In the rows, zero is written as 128.
Known rows:
[139 161 138  97 103 131 163 165 114 142 141 141 118 138 172 158 146 140
 137 208 120  99 142 158 154 153 119 101 114 114]: kladrin
[147 143 157  99 117 122 138 166 126 134 128 125 125 131 163 161 141 122
 129 190 103 119 127 139 117 131 142 139 128 104]: brudi
[153 146 164 104 128 133 121 165 123 133 144 111 131 123 170 143 139 110
 108 166  98 117 135 131 104 115 133 151 125  92]: druzi
[127 169 119 155 153 170 115 146 126 107 119 132 133 123 145 123 111 148
 115 124 110 138 133 115 112 117 112 163 118 107]: flevuk
[130 149 147 128 167 109 140 122  98 125 142 133 161 113 129 115 129 114
 114  95 124  94  92  96 116 131 127 131 140 130]: breskuli
[105 104 118 136 152  98 115 133 132 125 116 146 152 124 126 132 117 123
 141 147 146 112  95 131 143 160 119 136 132 143]: siflem
[112 124 122 141 167 119 105 139 126 130 139 131 168 113 131 109 125 122
 105 131 137 112 113 120 122 141 112 142 133 140]: fitrifi
[103 103 114 133 155  96 116 133 132 126 120 145 157 123 132 128 118 121
 137 144 146 113  98 129 136 154 118 138 128 148]: meginan
[122 134 128 130 155 131 113 132 125 119 141 147 166 115 112 128 129 133
  96 138 144 119 115 117 128 139 124 121 132 145]: mobar
[125 130 133 134 152 131 112 127 130 130 143 150 154 113 119 129 123 119
  99 126 136 114 106 117 131 139 121 136 133 134]: pletritam
[141 139 126 131 102 148 129 118 140 127 118 103  81 142 145 127 125 123
 149 109  97 153 164 126 110  90 144 138 131 106]: drisir
[139 138 127 118 104 153 140 120 147 107 124  92  95 141 130 125 150 145
 132 126 110 158 166 143 106  96 143 116 123 135]: drefan
[120 141 117 108 169  99  89 127 122 116 120 167 238  92 132 122  49 116
  86 151 154 116  56 114 133 143  66 128 127 142]: gufem
[123 154 119 137 161 133 110 126  91 141 104 190 226 103 129 129  43 152
  85 156 134 122  38 122 140 175  84 140 136 115]: pako
[123  94 121 157 110 132 132  87 134 138 125 120  77 148  89 121 154 132
 148  84 138 147 162 140 138 128 163 109 128 139]: senun
[126 120 106 153 104 147 140  90 139 154 162 103  85 137 112  90 159 120
 128  74 139 121 191 130 156 117 130  94 138 147]: stodror
[132  90 108 145  85 144 137 122 139 153 140 107  86 136  83 106 164 127
 136  65 151 146 167 114 127 116 142 121 144 141]: voflak
[133 102 132 163 117 149 112  81 146 132 137 115  84 143  93 117 160 126
 128  75 133 150 172 140 126 113 163 121 131 137]: tragrustis

Facts:
π 990 <- dumul, vori, pako, beteplu, vode, skaplu, zotakek, buklu, skalam, plofludre, vugra, neklek, zatrol, leklo, klofis, stidol, dradrifu, gufem, bobil
π 346 <- stesko, stoflen, vuplu, sebre, gesus, brasik, botril, trebrul, ninumik, loza, modeklos, liplol, kladrin, flaplavi, lodus, brazak, druzi, katra, teplor, brudi, dusek, zostobran, nebon, plagim, betri, stoplir, dogata, lesti, deram, dregrom
π 635 <- trede, laski, puskol, petibik, skedrun, siflem, breskuli, lones, susta, pletritam, mobar, fesun, grisu, ploros, stopul, trane, meklu, femal, skasar, feflum, fitrifi, drigedran, groru, vezom, pluvistas, plufel, meginan, menekluk, gigril, brefler
π 80 <- gumu, nopam, pudo, dogra, grunas, drefan, bradri, zusta, loflo, tribrim, drisir, dukler, brofo, grumal, kloplok, befis, restar, deril, grigon, durir, flevim
π 507 <- brotruk, zufeskel, trasor, geken, poplel, vere, tatrabru, stika, kosi, flaflun, mekleke, faklu, klobe, flevuk
digul ω: dradrifu
dumul ω: neklek
stesko ω: voflak, drigedran, lones
vori ω: flevim
trede ω: mekleke
gumu ω: tiklosten, kugen, skaplu, tribrim, klugra
nopam ω: skopobror
laski ω: botril
pudo ω: kliver
treko ω: mekleke, feflum
puskol ω: tistapa
petibik ω: druzi, zufeskel
trasor ω: zugin, drisir
geken ω: grisu
breta ω: fitrifi, befis, poplel, tatom
flagral ω: loza
pako ω: grisu
siflem ω: gatrur, skaplu
beteplu ω: menekluk, stika
bradri ω: breskuli, govik
veklu ω: plufel
vere ω: lesti, feflum, tragrustis
nedri ω: lubin, skalam, floklenen
plalefli ω: tistapa, zotakek, lones
brasik ω: flevuk, skopobror
tatrabru ω: loflo
fesun ω: breskuli, ninumik, floklenen, dogra
ploros ω: zatrol
brofo ω: skasar, stodror
stopul ω: gesus
grumal ω: stodror, femal
trebrul ω: lostun, katra, susta
ledrik ω: deril
modeklos ω: klobe, zotakek, gesus
liplol ω: mobar
kladrin ω: stodror, durir, neklek, nebon
kloplok ω: restar
vutro ω: flaplavi
bibro ω: dogata
plofludre ω: sebre, trane
tratroka ω: sebre, lostun, klugra
brazak ω: femal
maklestas ω: botril, meklu
flaflun ω: vode
teplor ω: trane
brudi ω: pletritam
groru ω: flevuk
gedre ω: flevuk
vezom ω: deram
dusek ω: dukler
stidrik ω: druzi
zostobran ω: floklenen, brotruk
labri ω: restar
grigon ω: stoflen, poplel, tribrim
noklum ω: fitrifi
leklo ω: gufem, pestu, lostun
nobol ω: plufel
meginan ω: tiklosten
betri ω: tiklosten, botril
senun ω: vuplu
stoplir ω: skasar, tistapa, plagim
klofis ω: lubin, nipe
gigril ω: kosi
stidol ω: grunas, pluvistas, kugen
flaker ω: nalun
dregrom ω: drefan
bobil ω: flaplavi, neklek, skimin
brefler ω: fafos, buklu

Rows:
No name comes twice in this set of rows, the named rows included.
[143 151 141 108 108 133 167 110 123 106 115  89  87 143 142 119 160 133
 153  89  95 132 139 129  95  93 147 118 137 132] => dogra
[132 101 104 147  83 149 139 120 140 159 150  99  87 130  88  93 158 121
 129  58 152 140 176 110 131 111 134 115 142 144] => tistapa
[125 151 125 124  96 156 159 115 146 135 145  92  76 142 155 110 144 127
 137 127 107 132 175 143 146  99 117 100 124 126] => durir
[118 153 139 100 164 102 142 110  94 123 113 182 218 101 118 140  68 133
  94 141 134  98   8 112 137 163  91 122 145 140] => klofis
[150 141 146  87  97 139 138 201 129 144 150 108 131 116 158 142 149 116
 109 163 118 116 133 115  97 117 121 147 135 105] => gesus
[118 109 112 159 104 134 147  76 135 146 142 121  74 149 104 111 152 130
 154  95 133 131 177 142 170 126 148  91 130 145] => vutro
[149 158 163  86 125  98 169 159  97 122 121 123 126 133 164 161 149 125
 144 169  95 102 103 130 104 133 158 127 138 111] => zostobran
[156 157 164 102 128 141 118 164 133 121 140 123 139 126 156 154 148 132
  99 190 107 132 145 144  99 120 147 134 125 111] => lesti
[105 137 123 115 143 130 117 139 173  98 131 128 115 123 164 130 128 103
 131 129 131 115 101 112 118 105  94 156 121 149] => poplel
[121 119 112 160 111 139 140  75 139 150 155 111  80 142 112  96 155 121
 139  84 132 125 188 140 159 120 140  91 130 146] => skimin
[130 108 127 143 115 109 166  78 108 128 114 118  79 151  89 126 165 137
 172  61 123 130 137 131 126 130 178 104 141 150] => nedri

Now the same things, written a new way:
Known rows:
[133 182 129 176 107 156 154  97 107 124 112 171 157 115 110 125 113 160
 117 163 147 136 139 127 128 114 135 157]: kugen
[124 162 148 192 132 115 137  63 108 118  97 143 142 107 110 141  96 137
 114 198 123 153 110 126 132 116 127 132]: pestu
[141  86  84 128 151 137 111 208 123 145  91 105 116 113 125 150  82 114
 169 200 115 124  96 123 154 164 117 103]: leklo
[115 135 124 155 104  91 146  69 123  86 104 146 151 114  98 114 172 147
 125 161 121 155 129 128 119 155 122 154]: tragrustis
[123 133 176 107 126 110 116 215 123 128 132 108 122 145 161 100 122  75
 131 137 114 125 145 131 116 120 130 132]: skedrun
[138  69  68 150 134 146 139 187 134 156 150 104 114 143 127 145 120 108
 174 150 124 131 114 126 152 176 120 127]: klofis
[129 101 107  80 149 108 131  85 128 163 101 136 126 103 123 142  79 142
 137 100 116 100 141 129 122 120 120  92]: teplor
[120 153 169 124 131 126 138 218 131 106 131 142  99 163 158  87 129  62
  99 144 128 117 150 132 115  98 146 121]: skasar
[139 123 127 100 112 121  83 120 126 138 136 105 119 152 144 147 167 156
 120 105 149 144 112 129 108 164 106  90]: geken
[125 125 180 100 125 106 106 216 122 128 134 108 119 147 159 103 118  83
 146 131 110 125 144 131 116 123 131 129]: ploros
[145 165  85 133 145 170 117 139 133  92 130 110 154 118 142 141 153 160
 103 113 132 103 109 132 140 117 127 162]: grunas
[134 146 104 138 150 148 114 119 142  89 139  93 144 116 136 141 166 144
  99 113 124 118 100 130 141 117 127 157]: flevim
[117 149 152 183 112 121 141  66 121 115 127 148 141 119 101 129 130 142
 123 158 131 158 123 126 129 116 134 147]: kliver
[156 140 122  74 149 153  97 120 121  99 144 143 140 113 153 146 141 182
 149  92 117 107  94 122 175 149 139 157]: grigon
[152 179  96 105 149 177 128 133 124 103 128 129 157 106 151 135 155 158
  96 114 140 102 107 126 157 127 133 168]: tribrim
[123 101 108  81 140 116 146  85 138 162 119 135 127 108 117 130 107 135
 127  79 126 105 149 129 118 116 123 106]: lodus
[135 156 142 195 120 118 136  63 129 110 135 172 119 122  91 109 122 137
 118 160 142 157 126 127 123 108 141 152]: voflak
[134  89  55 171 137 157 168 179 136 162 152  94 121 139 130 137 135  85
 135 161 138 135 119 126 149 169 115 137]: skalam

Rows:
No name comes twice in this set of rows, the named rows included.
[111 129 189 185 104 128 104  70 127 134 143 121 141 117  88 142 103 158
 156 138 128 165 119 123 126  88 137 141] => gedre
[128 168 135 177 108 141 146  86 112 121 119 164 149 120 106 128 117 157
 125 156 140 143 133 126 128 116 134 152] => gatrur
[ 96 106  92 141 126 184 173 210 144 116 108 122 118 147 124 137 158  92
 114 166 138 118 118 123 153 134 138 101] => neklek
[132 130 112 140 148 150  99 118 143  57 143 140 111 155 138 153 151 166
 128 100 106 105  96 132 153 116 148 124] => brofo
[133  80  88 113 143 106 154  53 129 178 158 133 117 134 134 150  93 136
 148  69 113 107 151 133 127 141 120 107] => zostobran
[133 127 117  39 140 134 165  88 125 177 115 166 137  92 131 122 109 139
 118  77 143 100 150 121 140 129 132 119] => stoflen
[137 139 103 135 149 146 105 117 140  87 140  98 139 121 137 146 159 154
 112 109 118 116  99 130 144 124 128 153] => zusta
[128 154 169 115 147 107 119 214 112 132  99  98 126 129 169 108  95  60
 107 181 113 122 133 132 118 115 123 120] => susta
[105 154 184 197 107 140 128  69 130 138 137 114 150 108  88 131 120 136
 119 149 143 167 123 123 120  77 135 150] => skopobror
[124 127 115 136 145 153 101 119 140  58 141 131 119 152 142 159 156 167
 130 102 102 105  96 131 155 116 146 122] => grumal
[107  72 102 125 122 163 132 211 138 117 117 129 108 154 123 151 131 124
 174 148 114 117 111 123 158 154 139  92] => bobil
[102 132 165 178 106 127 135  64 119  96 126 167 130 144 107 147 126 162
 148 147 112 148 121 126 139 115 146 120] => vutro
[147  94  72 116 124 170 121 235 127 146 116 127 126 127 121 135 105 138
 184 151 134 113 123 124 148 164 125 127] => stidol
[126 158 166 115 141 114 127 219 115 132 105 100 129 131 167 101 108  62
 102 170 120 122 139 132 115 112 125 128] => trane

Now the same things, written a new way:
Known rows:
[121 128 145 147 164 121  93 125 100  59 187 106 132 142 183 134 197 108
 108  89 118 139 184 151  63 134 156 111  95 154 168  96  86 117  98  30
  61 128 184 142 157]: vuplu
[163 102 138 167 155 128  90 120 126  80 176  96 109 153 199 133 197 150
 125 158 114  97 179 189 136 107 109  64 115 128 167 111 132 143 157  73
  96 156 181 144 160]: liplol
[ 92 103 164 129 165  79  96 185  91 155 120 138 107 151 101  91 190 126
  89 112 120 153 118 129 105 123 112 160  89 171 158 112 153  95  79  82
 195 149 128 115 140]: dogra
[153 155 141 145 135  99 116 139 121 138 136 111 129 128 131 106 125 135
 113 136 124  79 172 123 129 127 144  80  94 184 112 110 149 144 155 138
 178 137 136 143 134]: vutro
[141 155 164 137 162 109  95 122 110 127 151 119 134 113 122 100 141 118
 101 120 131 114 157 112 119 149 144 135 118 180 153 107 148 118 141 132
 169 136 109 135 143]: stodror
[108 121 172  89 139  91  53 135 144 137 145  78 191 121 128 116 114 119
 165 180 184  78 121 109 156 107 120 141 151 112  82 135 106 163  88 140
 110 158 123 146  94]: drigedran
[152 153 151 154 137 104 150 117 109 139 131 103 133 120 119  97 117 108
 121 129 115  81 179 123  89 119 161  82  94 178  99 113 134 131 146 130
 155 134 164 137 124]: labri
[107 121 172  90 138  92  52 136 145 139 145  77 191 122 127 115 114 119
 166 180 183  78 121 109 156 107 121 140 150 113  80 134 105 163  90 139
 110 159 123 146  94]: skasar
[122 110 158 103 110  86  76 136 148 148 130  73 190 132 131 108 103 126
 178 186 155  59 141 118 157  92 121  84 124 106  54 158  96 172 123 142
 104 158 170 144  83]: groru
[114 102 164  95  96  77  64 155 141 149 132  75 187 125 133 116 100 118
 172 185 143  59 133 139 157  92 127 103 111 117  55 142  88 178 102 141
  89 165 161 144  81]: fesun
[103  93 145 130 188 110 138 156  93 155 118 132 112 155  99  99 192 144
  91 138 121 154 123 103 130 126 111 144 120 173 154 104 168  92  90 108
 201 134 127 136 148]: drefan
[144 102 155 151 171 135  77 116 118  64 196 117 114 149 193 134 198 135
  98 121 115 136 172 167 108 132 120 107 133 146 176  99 121 129 128  50
  92 146 157 142 162]: botril
[ 94 116 150 128 174  86  85 185  92 153 120 134 108 155 103  95 192 142
  91 112 135 153 123 112 112 131 108 147  93 173 153 109 163  97  93  85
 198 142 126 132 143]: durir
[154 155 142 145 137  99 116 138 120 138 135 111 129 129 130 107 124 133
 114 135 123  79 172 122 129 128 144  81  94 184 114 110 149 144 154 138
 178 137 135 143 134]: plalefli
[133 156 162 138 163 110 113 115 111 123 151 123 129 111 122  97 148 108
  98 121 130 115 158 111 106 149 146 131 122 179 157 110 147 110 133 127
 167 133 111 138 142]: tatom
[103 106 135 147 155  82 132 186  91 155 118 129 107 157 105  85 187 147
 112 131 120 142 145 123 118 105 108  96  83 167 114 129 158 106 126  98
 197 140 173 131 132]: nopam
[132 104 171  97  99 101  60 128 154 148 130  69 189 141 128 126  90 133
 172 184 160  63 147 118 148  96 119  78 147 110  44 127 122 183 104 145
 160 171 165 148  86]: petibik
[165  99 136 157 147 124  79 137 127  74 177 105 114 155 196 135 195 155
 113 135 114 104 181 184 131 113 117  64 105 156 156  98 125 160 152  66
 106 151 180 144 159]: modeklos

Rows:
No name comes twice in this set of rows, the named rows included.
[182  80 131 158 179 143 132 113 150  76 164 101 119 155 193 134 196 156
 113 159 111 106 180 158 143 110 121  61 134 156 159  97 141 153 151  90
 134 142 180 146 160] => dregrom
[ 98 106 136 147 154  82 144 180  91 155 119 121 108 156 101  93 180 133
 110 119 117 144 153 123  83 106 120  96  81 167 100 117 155 106 101  82
 196 140 182 134 124] => kloplok
[137 129 147 121 184 124 161 110 137 119 143 144 128 106 115 109 157  98
  81 131 114 110 149 105 122 140 172 124 127 188 166 105 132  99  93 129
 159 112 112 137 138] => zugin
[131 112 139  94 157  87  74 160 157 145 125  65 199 133 123 121  94 144
 181 185 155  59 142 104 162  93 140 116 113 134  55 118 103 174 133 147
 105 144 163 147  88] => brefler
[169  93 177 152 163 146  66 106 115  69 196 107 119 152 187 134 193 141
 100 120 114 142 176 168  94 134 114 109 159 141 160  95 139 151 121  62
 132 162 156 138 161] => druzi
[163  88 150 157 133 117  88 137 112  82 180 111 112 151 195 134 195 143
 111 134 112  99 179 199 123 107 123  78  97 154 158 100 105 159 145  62
  77 157 181 137 159] => zostobran
[ 91 111 158 138 173  90 130 162  91 155 118 129 112 152  97  86 189 116
  98 107 122 153 135 113  76 122 120 149  94 163 142 114 155  90  76  68
 196 139 155 124 135] => restar
[136  90 143 131 161 125  86 139 127  61 203 143 109 149 195 134 198 135
  82 108 116 132 165 170 120 135 126  95 115 172 180  99 103 133 106  42
  85 133 147 141 161] => deram
[105 107 182  90 123  85  56 135 129 143 147  81 190 110 123 112 110 102
 162 180 157  75 117 124 153 102 126 153 141 110  84 138  87 160  78 137
  80 165 125 138  91] => breskuli
[ 93  79 132 112 187 101 159 166  93 153 119 151 106 154  99 103 195 123
  76 122 115 153 117 104 115 122 129 139 100 185 166 108 153  87  66  80
 198 115 134 133 138] => drisir
[ 93 117 172  82  88  78  50 164 138 131 152  92 183 119 128 129 103 101
 138 156 185  80 126 128 116 113 135 129 122 138  63 112  90 178  64 118
 109 166 128 148  82] => pletritam

The same things again, as new rows of numbers:
Known rows:
[128 120 151 115 166 137 101 121 132 122 126  52 147 187 107 132 138 128
 153 117 123 111 129 116 153 121]: drisir
[131 143 133 110 136 119  83 127  91 120 115  65 122 176 106 100 140 120
 107 143 143 128 102 114 121 119]: restar
[129 125 128 115 124 109 144 118 119 133 141 125 167 127 159 127 138 126
  76 125 115 122 149 126 169 135]: digul
[129 133 129 117 124 113 132 118 104 124 140 119 156 126 146 122 132 129
  78 126 115 122 149 126 171 136]: vefu
[105 136 124 152 131 135 126 145 147 101 186 205 123 137 133 115 100 139
 208 138 142 133 141 145 109 125]: klobe
[134 125 133 104 134 111 108 128 120 140 113  86 149 176 136 113 152 111
  99 141 141 130  99 113 119 115]: nopam
[130 134 123 119 127 109 120 113  93 110 148 111 145 136 117 122 127 135
  72 127 123 124 143 124 183 133]: skopobror
[131 124 128 115 124 109 143 119 118 133 143 126 167 129 158 128 137 126
  71 125 116 121 147 125 169 136]: veklu
[141 135 130  90 111 130 132 114 121 104 123 140 101 117 115 127  85 127
  79 125 187 111  98 148  93  83]: vode
[134 128 129 194 120 134  71 135 207 117 124 125 119  87 134 111  91 137
 201 141 119 179 137 125 129 175]: ninumik
[145 145 136  96 125 147 142 121  74 112 106 133  74  85 116 122 108 128
  78 119 161 115  94 171  92  78]: skaplu
[126 117 121 157 124 130  96 127 133 102 161 175 119 111  93 139  99 142
 195 142 148 154 122 137 153 112]: flevuk
[133 141 130 121 135 123 135 121  71 122 133 107 135 110 136 118 148 131
  72 124 101 125 143 140 173 133]: tatom
[139 139 125 128 105 126  78 114 167 113 104 116 135  77 129 121 108 137
 116 139 151 145 119 136  54 140]: brotruk
[133 146 130 124 140 131 132 124  46 123 129 101 123  99 134 113 152 133
  76 122  92 128 143 147 174 133]: kugen
[107 162 125 116 130 125 137 129  84 102 178 133 135 159 137  92 119 136
  89 126 120  97 168 124 141 145]: tistapa
[130 120 126 115 124 105 144 116 121 130 145 129 169 133 150 130 137 126
  71 126 119 125 144 123 177 134]: gedre
[130 125 128 116 124 110 142 118 117 132 142 125 164 127 160 127 135 125
  72 125 116 122 148 125 169 135]: senun

Rows:
No name comes twice in this set of rows, the named rows included.
[145 139 134  93 121 141 143 119  95 113 108 138  86  93 123 125 102 127
  75 122 166 114  95 164  93  79] => gufem
[149 130 139 108 101 107 105 133 180 148  51 105 144 121 176 134 133 120
 160 130 150 126 128 130  66 149] => fesun
[105 142 130 110 129 113 177 137 134 130 173 162 173 161 193 104 136 123
  84 121 113  98 167 129 126 148] => plalefli
[109 154 128 117 134 115 142 130 104 107 172 133 148 160 147  97 127 134
  86 126 119 105 162 132 143 147] => voflak
[126 112 119 157 123 127 102 126 135 104 163 178 119 114  92 142  99 141
 191 141 149 153 120 133 154 111] => mekleke
[134 125 134 119 134 124 171 127  86 153 123 126 154  96 181 129 166 121
  71 118  87 127 141 149 163 132] => tratroka
[123 149 112 108 101 137 119 134  78 130 100 124  86 144  90 129 126 127
 152 137 148  99 130 101  86 124] => femal

